Rows near named flat spaces through zero:
bunop-nonep: [-14  -5 -16  22 -18 -13  16  -6 -55   0  -1   5  13  19 -25   0 -30  -4
  25  27   4  -4  22 -40]
sige-buvaz: [ -6 -26  11  41   4 -14  40  36 -42  25 -25  22  -2   9  15   0   9 -20
  23  -7 -17 -44   2   7]
sige-buvaz: [-11 -26 -39   7 -10   4  -1 -21  15 -17 -17  43 -16  27  38  38  -3  39
  16   7  42  18 -22   8]
vud-difuf: [-14   0 -22  -3   4  25  -3 -12  24 -28  11  10  -5 -13  12  10 -10  -4
   8   0  -4  28 -19   6]
dore-fis: [  5 -39 -38 -17  23 -23  14 -22 -43  -3 -29 -18   8  42  39  31 -30 -23
  28  29   5  -9  -5 -13]
bunop-nonep: [  4 -31 -25  -9   9   8  10   9 -17   3 -17 -10   5  10  28  -9  -3 -56
  18 -11 -44 -17  10  -2]
dore-fis: [ -2  -3  -8   3  15   3   8 -11   5  -4   5   9   7  -5   3  23 -14  17
   4   8   7  12  -6 -14]
vud-difuf: [ 23  -7  31  52  99  41 -28  36  -7  16  36 -45   4 -24   4  10 -22 -25
   0  -7 -21  13 -33   4]
bunop-nonep: [ -4  32 -20 -33   1  18  -3   9  14 -27  -9   1 -11  -9  10   7  21  -5
   7  -3  20  -5  -5  34]
vud-difuf: [ 16  -5  -6  22  20   8 -20   9   2  28  13 -46 -17  12 -24   1  -4  -9
  17 -16  18 -33  -9  17]
vud-difuf: [ -6 -26 -10 -30 -16 -14  24 -47  27   8   1 -19  26   0   0  -6  -7  -1
 -13   1 -19   7   5 -37]
sige-buvaz: [  2  -6  -4  16 -26   6 -26   3  14  10   3  -3 -22  17  -9 -17  14   7
   1 -17  19  -8  -3  19]
bunop-nonep: [-26 -27  -4  52 -32  20  11  17 -21  -2   0  42   2   5   4 -27   4 -10
  13  -7 -19  10   7 -21]
dore-fis: [ 18  44  -5 -74 -19 -24 -56 -25   4 -48  11 -10 -16  -8  -9  -7 -42 -34
 -21  22 -43  50  20  17]
vud-difuf: [  1   0  34 -12   3 -31  27   9 -37  -3 -16  30  26 -12  15  -5  -8 -10
 -20  20 -45  11  23 -27]
sige-buvaz: [ -4  22 -30  -9   0  20   3  -1  19  -6  19 -24 -10 -23 -37   2 -16 -33
  26 -18 -20 -20   5  11]
bunop-nonep: [-27 -37  43  -4 -38 -16  20 -25  48   0  -6  -7   0  -3  37 -45  36  -7
 -40  -9 -22  21 -44  21]
vud-difuf: [ 18  -5   9 -34   6 -27 -27   4 -24 -12 -20 -21 -13  21  34 -11  -7 -42
  -9  13 -25   5  -3  31]
vud-difuf: [ -7 -24  17  42  -2  15 -16   1 -12   2   5  27  14  17  18 -10  10  43
 -18  13  30  39  -7 -33]
dore-fis: [ -6  29 -21 -32 -32  14 -12  -1  44 -23  -4  17 -25 -11  -1  -2  26   6
  -1 -21  14  -2  -2  41]
bunop-nonep: [ 36   4   2 -43  16 -35 -48  -3 -19 -16 -10  -8 -23  14  24  11 -38 -39
 -10  13 -44  21   9  28]
sige-buvaz: [-11   6 -31 -19  21   5  39 -20  21  -6  -4  -7   8 -11   1  42  -4  16
  22   4  27 -18 -16   1]
bunop-nonep: [  2   4  25   9  21  17   2  34 -49  13 -11 -31  31  11   8 -35  37 -12
  -9  10  19 -16  15 -20]
dore-fis: [ -7 -52 -17  11 -39 -30   7 -10 -31  22 -26 -25 -14  50  13 -28  -3 -46
  22  -3 -15 -36  -1   9]
bunop-nonep: [-49  10 -42 -33 -55  20  25  -6   0 -53 -25  10 -10   5  27 -26  27 -42
  25   7   4   0 -14  34]
sige-buvaz: [  1   1   4  -1  18  10  -2   9 -18  -8   1  -5  12  -5  10  -5  -4 -17
  -1   8 -15  11   3 -10]
vud-difuf: [  3 -31 -10 -18 -19  -2  -9 -29  22  11 -13 -11  11  30  24 -11  26  26
 -19  -3  31   7  -2 -16]
dore-fis: [ 21 -42  15  39   7  -4 -12   4  -9  56  -8 -17  11  42   4  -7  31  48
 -13 -11  55 -25   5 -27]
sige-buvaz: [ -1 -16 -22  30   1  29 -11  29 -18   3  -3   4 -13   9   7 -14   3 -37
  26 -19 -17 -14   5  11]
dore-fis: [-21 -19  10  17  -3 -26  23   6 -35 -12 -21   5 -16  18  30   4 -11 -26
  18  22  -7  -6 -33  31]
dore-fis: [  9   3  14  44  42  26   5  21  -3  29  17  -7  15  -9 -20  15  11  39
   2  -7  38 -14  -2 -23]
dore-fis: [-25  37 -49 -25  15  36  35   8  30 -44  -7  28 -14 -34  13  44   6  -6
  38  -6  15 -10 -22  42]
vud-difuf: [ -1   8   0 -16   1 -16   6  -8  -8 -11   5 -14  -4 -12 -10   0 -29 -37
   7   8 -41   2   0   6]
dore-fis: [  8   1 -48   5  28   8  -8  12 -35   4 -10 -45 -22  32  -4  27 -16 -29
  53   5  37 -47 -10  29]
vud-difuf: [  5 -11  19  16  -5 -16   2  -9 -10  28  10 -24  12   8 -26 -14  -6   8
  -8   3   1 -10   9 -26]
vud-difuf: [  9   0 -11  52  18  31 -36  43 -18   5  -3  17 -33  23  10  12  15  18
  24 -11  50 -12 -14  34]
sige-buvaz: [-15   8   4  19  34  37  29  11  30   3   3   6  14 -18  13  23  40  51
   0  -6  60  -7 -31   3]
bunop-nonep: [-17  -3  31 -15 -32  -5 -12 -17  35 -13   0 -19  -8   2  19 -39  33   1
 -34   1   9  24 -33  29]
sige-buvaz: [  1  20  -8 -22  31  26   8  -4  17 -14  15  -8  23 -31  -4  11  -4  -2
  -4   0 -11  15   5 -19]
bunop-nonep: [-27 -34  17  27 -45  -8   4 -24  -1   5   7 -13   6  18  -3 -44   4  -5
 -11   8  -5  18 -15 -19]
sige-buvaz: [-14  -2 -24 -15  44  13  24  -9 -24 -32 -10  -2  20  -1  37  35 -20  -8
  19  34  10  20 -21 -11]
dore-fis: [ -5  16  -9  20 -17  10 -14  13  -1   4  19 -26 -26  -5 -43 -18 -11 -33
  24 -16 -10 -24   0  24]
sige-buvaz: [ -2  -9 -11  17 -13   3  -4   8  -2   5  -3   6 -15  10  -2  -4   2  -7
  14 -11   1 -13  -2  13]
bunop-nonep: [ 18  -9  46   8  29   2  -6  36 -11  14 -11   7  11  -7  34 -20  30  -8
 -30 -10 -22   3   1   7]
[ 12  -1  12  14  20   7 -34  23 -19  -4  -3  -6 -14  15  21  -4   4  -7
  -4   5  11  10 -13  23]  vud-difuf
[-27  -5  23  36 -23   3  30  16 -17  -2  -6  42  12  -7   5 -16  18  17
  -4   6   1   7  -1 -15]  bunop-nonep
[-22  -1  10  13   1   1  55  -8   4  18   0  -7  28 -11 -16   4  21  31
   2   4  31 -25  -6 -27]  bunop-nonep
[  3  24  26 -38 -16  -5  -9  10   5 -18  -5  10   7 -21   9 -31  17 -22
 -31  -2 -39  19  19   8]  dore-fis
[ 31   9  73 -30 -19 -52 -24  -5 -11  38   0 -45  20   9 -24 -52  22   6
 -62   4 -14  -6  32 -19]  sige-buvaz
[  1 -32 -20  14  14  20  22 -13  42  30  10 -18   7  -9  -6   8   5   0
  11 -32  -7 -24  -8 -13]  bunop-nonep
[ 15 -11  -7  -6  44  17   9   3  21  18   5 -30   9 -13   7  14   4 -13
   4 -19 -10 -19  -8   2]  vud-difuf
[ -1  -2 -17 -28 -17   3   3 -19  32 -10  -7  22   4  -4  14   6  11  18
 -11  -7   3  13   6  -5]  dore-fis
[ 14  19  19  -9  39  -1   6  38 -22  -6 -11  11  -1 -20  20  11   2 -26
   0   0 -29 -10   4  23]  vud-difuf
[-18  10  20 -17  14 -51  44 -20 -41 -19 -13  -7  11   0   7  29 -36  -5
   7  52  -4   3 -22   0]  sige-buvaz
[-13  12  23  35  33  22  34  25 -18   5  23  -1  25 -42 -25  -4 -13 -21
   8   0 -38  -3   4 -27]  dore-fis
[  3  11   5  18  44  27 -46  18  -8 -34  23 -19 -25 -11  16   3 -33 -42
   8  11 -24  41 -38  38]  vud-difuf
[-12  29 -11  15   2  52  26  33  28   9  19   0   7 -46 -39 -17  31 -15
  17 -42 -13 -35  17   0]  dore-fis
[  1   0   7  47  14  20 -51   5  -7  -2  34 -36 -24  11 -23 -11 -25  -7
   9   6  17  22 -29  15]  vud-difuf
[-17   4 -23 -16   8 -16  26 -25 -10 -38  -4  36   2 -11  15  45 -48   0
  18  32 -19  31 -12  -8]  sige-buvaz
[-14  -7  -8  -1   8  13  20  -9   9 -20   4  28  15 -20  15  12 -13  -1
   0   6 -24  28  -5 -19]  vud-difuf
[ -4  32   4   2   5  20   9   1  34   9  24 -21   2 -30 -42   0  14  19
   0 -17  20 -17  -3   3]  vud-difuf
[ 13 -27  36  44  36 -31  -8  16 -75  27  -5 -38   5  36   5  -4 -26 -17
   5  32   4 -11 -11 -12]  dore-fis
[-17   3 -44 -42 -33   1  -1 -16  21 -44 -16  16 -28   1  26   4  -9 -42
  20  -3 -25   9 -12  43]  bunop-nonep
[ 13  15  23  15 -12  -7 -38  11 -13  12  22 -31 -14   2 -41 -31 -13 -21
  -6  -5 -16  -2  12   6]  dore-fis

Rows near named flat spaces through zero:
vodesipi: [ 58   9  -3  20  69   4  11 -13   9 -42 -44 -48 -18 -43  41 -28 -11 -20
  13  23 -52  -8  16 -53]
rivanderi: [ 16  10  -6  22   2  -8  -9  -4  60  12 -17  10  -5  -7  24 -16   7 -17
 -21  25 -23  27 -14 -15]
kitapevo: [-23  11 -23  -5  11  26  -4  26  -4 -21 -10  30   8  31  34  13  30  -2
 -25  -1 -14 -21  41 -25]
pimemzom: [-32 -21 -40 -11 -53  -1  17 -39 -84 -72  41  -7 -52  30  24 -68  27   0
  40 -20  27   7  17  -9]
kitapevo: [ -4  12  12   0 -46   8  14  18   9  24  20  -1  -6   6  -7  26  17   1
   6 -27 -24  25  -1  11]
kitapevo: [ 18 -15  -5  -4  10 -36 -18 -38 -23 -13  -7 -37  16 -10   8 -48 -65 -15
 -12  23  51  -9 -21  19]
rivanderi: [ -1   2 -36  14  -7  25  35  -2  46  -2  -3 -45 -27 -29 -16 -15  16   8
  29 -33 -42  44   8 -17]
rivanderi: [ 13 -37 -25 -31  35  21 -48  29  39  44 -69 -13  10 -18  -3 -55 -46 -39
 -33  16  39  -8  24 -53]
pimemzom: [-31  21 -27   9 -13 -10  21 -30  31 -17  23   4  36   9 -24  30   4  12
 -36  -5 -18   9 -12  30]
rivanderi: [  1  20  -5  -1   0 -19  -3 -25  20   1  -1   4  10   1  17 -14  -2 -14
 -36  24   0  12 -19  12]
kansezit: [ 14 -41  13 -13 -59 -23  11   2 -43  -6   6 -52   4  13 -46   6 -46 -34
  13 -39  19   3  -1 -19]
pimemzom: [-15   6  10   5 -56   3 -11  17  11  17  27  44   5  25  10  24  21   2
 -13  -7 -14  10   3  11]
pimemzom: [-10  -5 -13  11 -12  19   3   7 -21   1  29 -24  -2 -16   4  -8 -24  48
  48 -28  16  -1  13  45]
rivanderi: [-32 -22 -17   4  -5  -7 -16  17  28  14 -11  33   7  38 -14  -2   8  -5
 -20   7  45   3  -6  -5]
vodesipi: [-13  16 -29 -12  37  26  21  14  42  23 -30 -32  -9 -15  -7 -10  15   0
  -8 -13  -5  22   8  -8]
kansezit: [ 15  26  27 -10 -11   1  25  38 -16  23 -12 -32 -20  20  30  17  18 -26
  -1 -20  -9  18   7  -7]
pimemzom: [-25  -2 -19  16   5   4   3  11   8 -25  -1  30  -8  35  18   6  35   4
  -4   4   3  -4  12 -15]
rivanderi: [-42  28 -14 -43  25 -16  18 -39 -13  -2  -1  14   6  20 -22  -8  34 -14
 -52  17  33   1 -26  17]
kitapevo: [ 12  33   9 -27   8  15  -2 -34 -40  -8  23   2   1 -40  21 -12   2  15
  -1   9 -32 -15   7  23]
kansezit: [ 22   2  18 -27  10  12  -6  11 -31   9 -16 -14  -9 -13  11  -9  -6 -19
   1  -2  -7 -13  16 -23]
kansezit: [  1  -1 -29  21 -15 -20  32 -17 -15 -48  11 -73  36  10  -5  15 -54  -1
  -5 -30  -2  -4  11  18]
rivanderi: [ 32   7  45   4 -11  -9 -14  14 -43   2  10   9  -8   2  39   8  -8  -3
  17  10  -4 -17   2   7]
kansezit: [ -5  10  11 -33   2  26 -11   4 -16  14  -2  44 -29  -6  11 -13  49  -8
  -3  10 -19  -4  12 -26]
vodesipi: [-32  -2 -39  -9  30  25  18   0   6 -27 -11  -1  12   5 -24  15  19  10
 -11 -16 -11 -16  27 -21]
pimemzom: [-14  -3 -22   9 -18 -16   2 -16  19  -7   5  -7   7  14   0 -16 -10  -7
 -17   2  17  17 -12  11]
vodesipi: [ 34   8  55   1  -8  -2  13   9 -23  11  16  -9  18 -26 -34  67 -12   9
  20 -17 -47 -18  -5   8]
kansezit: [ 48 -23  76  12 -27 -25 -23   4  12  43   6  37 -16 -23 -39  27   0 -12
  27  19 -19   9 -45 -12]
kansezit: [ 73 -23  57  35 -36  -8 -41  51   5  42   0 -29  42 -29  15  40 -98   3
  24 -11 -17 -20  11  16]
kitapevo: [ 36   7  46 -12 -14 -18  19   2 -17  22  -7 -29 -26 -10 -10   8   6 -32
  12  -6 -16  21 -23 -14]
kansezit: [-14 -30  -4  20 -18  -3  -4  13  35   6  -2  30 -14  18 -32   9  23   0
  14  -3   6  15 -11 -22]
vodesipi: [ 15   7 -10  19 -37 -27  -2 -57 -34 -61  37  -3  -5  -2  45 -39 -15  -4
   1  19 -18   1  -6  13]
rivanderi: [  3 -24  35 -23  36  24 -12  51  -8  29 -42  52 -49  16 -17  10  67 -22
  22   9   6 -12  10 -72]
vodesipi: [  2   6 -15  21 -17  -6   3  18 -17 -10   8 -42   2  20  54 -21 -34   8
  13 -14  30   7  14  31]
kansezit: [ 25  10 -10  43  35   4  -1  38  34  -2 -24 -46  35  -5  42  21 -53  16
   1  -5  -7 -11  23  16]
vodesipi: [-29 -12 -36  -4  56  19   6  16  11 -25 -32   2  26  17 -22  22   4   4
 -21  -5   9 -33  31 -30]
vodesipi: [  0 -13  12   6 -30  -7   1  -5 -13 -14  16  24 -14  13 -10   9  20  -5
  13  -3 -12   2  -4 -15]
rivanderi: [  0  36   1  41  37 -18   2 -11  56  -3   0  25  19   1  30  22  14  21
 -22  36 -16   7 -26  33]
rivanderi: [ 21 -12  36 -33 -23 -24 -30 -31 -45 -12   4  43  13   2 -12   1  -5 -43
 -38  31 -10 -31  -8 -32]
vodesipi: [ 20   3  27 -15  21 -29 -35 -71 -31 -32  19  50  54 -34 -24  15 -34   1
 -42  53 -19 -56 -22  14]
pimemzom: [ 28 -16  16   7  21   0  -7  18  -6  19 -19 -30 -23 -19   7 -24 -23   3
  39   0  23   4  -5  -2]
pimemzom: [-30  17 -13 -21  63  10  12  -2 -27 -22 -15   9  15  15  -2  16  22  11
 -20   8  20 -36  13   3]
kitapevo: [  9  36 -13 -19 -18   8 -31 -22  18  48  23 -28  55 -50  30 -26 -78  24
 -38   6   7   3  -2  84]
pimemzom: [-25  16  16  -1 -75  10   0  10  -4 -10  42  86  -5  44   9  51  74  -8
 -24  -6 -58   4  13 -19]
kansezit: [ 31  -7  36  23  11 -25  12   1  22   6 -13  -7 -12  -7 -25  25   6 -14
  16   9 -17  13 -31 -18]
pimemzom: [  0  16  29 -19  28   4 -10  28  -5  59  -6 -12  25 -11  -8  23 -29  21
  -3  -3  41 -12 -11  52]
vodesipi: [  4  11 -12  10 -14   1  20  -8  -2 -18  10 -29 -10  -3  18  -9   1   1
  10 -13 -18  16   5   4]
kitapevo: [ 16  -6  10  21   6 -27 -11 -40  11  -7  16   2  16 -28 -18  -6 -32  19
   8  23   5  -2 -34  32]
kitapevo: [  0  12   5  -7  -4  13   6  15   9  18  -2   1  -6  -2   2  10  16  -2
  -2  -9 -16   9   5  -3]
kitapevo: [  0   0   9  24  56  33  -8  34  55  17 -20  46   9 -21 -21  51  31  35
  15   9 -39 -18  11 -18]
vodesipi: [ 24  14  12  25 -14 -42   7 -47 -31 -59  29 -19  48   0  13  29 -47  -2
 -24  14 -27 -27 -10  27]
kitapevo: [  5  -1  -9 -24  29  -9  -1 -36 -44 -29  -8 -15 -15 -11  14 -48  -6 -13
  -1  19  22 -14  -2  -9]
pimemzom: [ -7   7  -5  -1 -10   2  -6   0  18   9   5  11  23   1  -3  15  -7   3
 -23   0  -9  -2   2  11]
kansezit: [ 31  18 -12  25  88   3  -2 -19  23 -32 -29 -24  27 -43  25  -1 -31  18
  -5  32 -28 -30   9  -1]
rivanderi: [-46 -17 -34  30  24   0 -10  29  72  16 -19  39  15  39 -16  13  16  19
 -16  10  45   8  -9   7]
kitapevo: [-23 -34 -32  -2  34   6   3  40  30  10 -55 -13 -24  37 -12 -25  15 -26
  -1  -6  54  11  10 -50]
[-29   8  -8  -6  13 -23  -3 -41 -13 -27  21  27  52  12 -29  29 -14  15
 -41  18  18 -33 -16  37]  rivanderi
[ -8  10  -9   7 -10  -5  12  11  12  10   1 -25   6  13   9   3 -10   1
  -6 -13  14  16  -3  21]  vodesipi
[ -9  24  29  -6  17 -14   9  -5 -29  -5  11  33  -7  21   9  24  39   5
  -5  17   7 -12 -18  16]  rivanderi
[-39 -29 -44  18  -9  21 -17  -9  -8 -30  33  21  27  -1 -19  -3 -25  57
  25 -16  23 -28  24  33]  kitapevo
[ -3  35   6  -3  12   4  15  -8   2  -3   7  14 -12   0  23   7  39   4
  -9  10 -26   8  -5   9]  kansezit
[ 19   6   4  14  12 -10   0   2 -16 -17  -2 -29  19  -2  26   5 -36   3
   0   2   1 -16   8  14]  vodesipi
[ 21  -8  22 -22 -10  13  -1  -2 -27  -7  -4  14 -21 -14 -13   4  24 -23
   8  -3 -41  -9  13 -49]  kansezit
[ -3   3   1 -33  35  31 -24  -5 -22  18  -1  17  13 -39  -9 -10 -12  26
   3   8   5 -32  16  14]  vodesipi
[-10  18 -14   7  21  -7   1 -30  28 -13   0  27  -5  -3  10 -14  29   2
 -19  29 -10  10 -18   2]  kitapevo
[ -1  -5  -6   5  51  31 -16  41  46  34 -35  11  14 -17  -9  18  -2  18
   0   2  -2 -13  18 -12]  kitapevo
[-19   3 -32  -9  17   5  -9 -41  -8 -19  13   6   2 -20   4 -42  -6  23
  -1  15  17  -6  -3  24]  kitapevo
[-37 -10 -31 -15   0  17   0   4  21   8  -8  26 -18  16 -16 -20  37  -1
  -7  -3  18  14   4 -18]  vodesipi
[ 31 -19  29  -6  18  11 -13  43 -36   7 -23 -23  18  -4   1  28 -40  -7
  14 -14   3 -39  31 -21]  kitapevo
[  7  26  27 -23   0  14  11  -1   0  43  16 -15  20 -40 -35  38 -11  21
   1 -18 -25   1 -10  39]  vodesipi
[-10  27  -8  -3  12  15  -1  -9  -2 -21   8  35   5   3  29   9  33   7
 -21  14 -34 -14  17  -4]  kitapevo
[ 14   3   6  -6  37  -5  16 -17  -3 -25 -22  -4 -10  -9 -14   6  21 -21
  -7  13 -27  -8  -3 -39]  pimemzom
[-10 -37  15  10  11  11  -8  61 -16   0 -20  23   4  41 -20  46   7   2
  20 -18  24 -33  27 -34]  vodesipi
[-20  33 -27  -5  -3  13 -11  -5  21  -2   6  24  23   9  44  -5   9   4
 -47  13 -14  -2  17  17]  kitapevo
[-12  21 -18   6  42  -9   1 -26  53  -1 -16  19  20  -7  -6   3  14  -1
 -43  32  -9   5 -20   4]  rivanderi
[ -2   4  14 -25 -18  22 -26  21 -24  13   5  41   8   7  18  12  11  -5
 -17   1 -13 -24  28 -12]  pimemzom
[ 32 -12  28   8  17 -30   9 -14  -2  -1 -13 -30   0 -16 -29   8 -25 -16
  10   8   2   1 -29  -8]  kansezit
[-49 -17 -48   5 -13  32  -5  22   4 -16  12  22   9  26  -2   2  11  31
   7 -25  17 -11  37   3]  kitapevo
[-38  26 -16  -7 -43 -19  38 -16 -18 -10  33 -22  -3  39   3   4  18  -2
 -15 -24  21  29 -16  42]  kansezit
[-40   3 -34 -10 -26  18  12  -3  -8 -15  20  13 -15  21   5 -15  34  10
   2 -19   3  12  16   2]  kitapevo
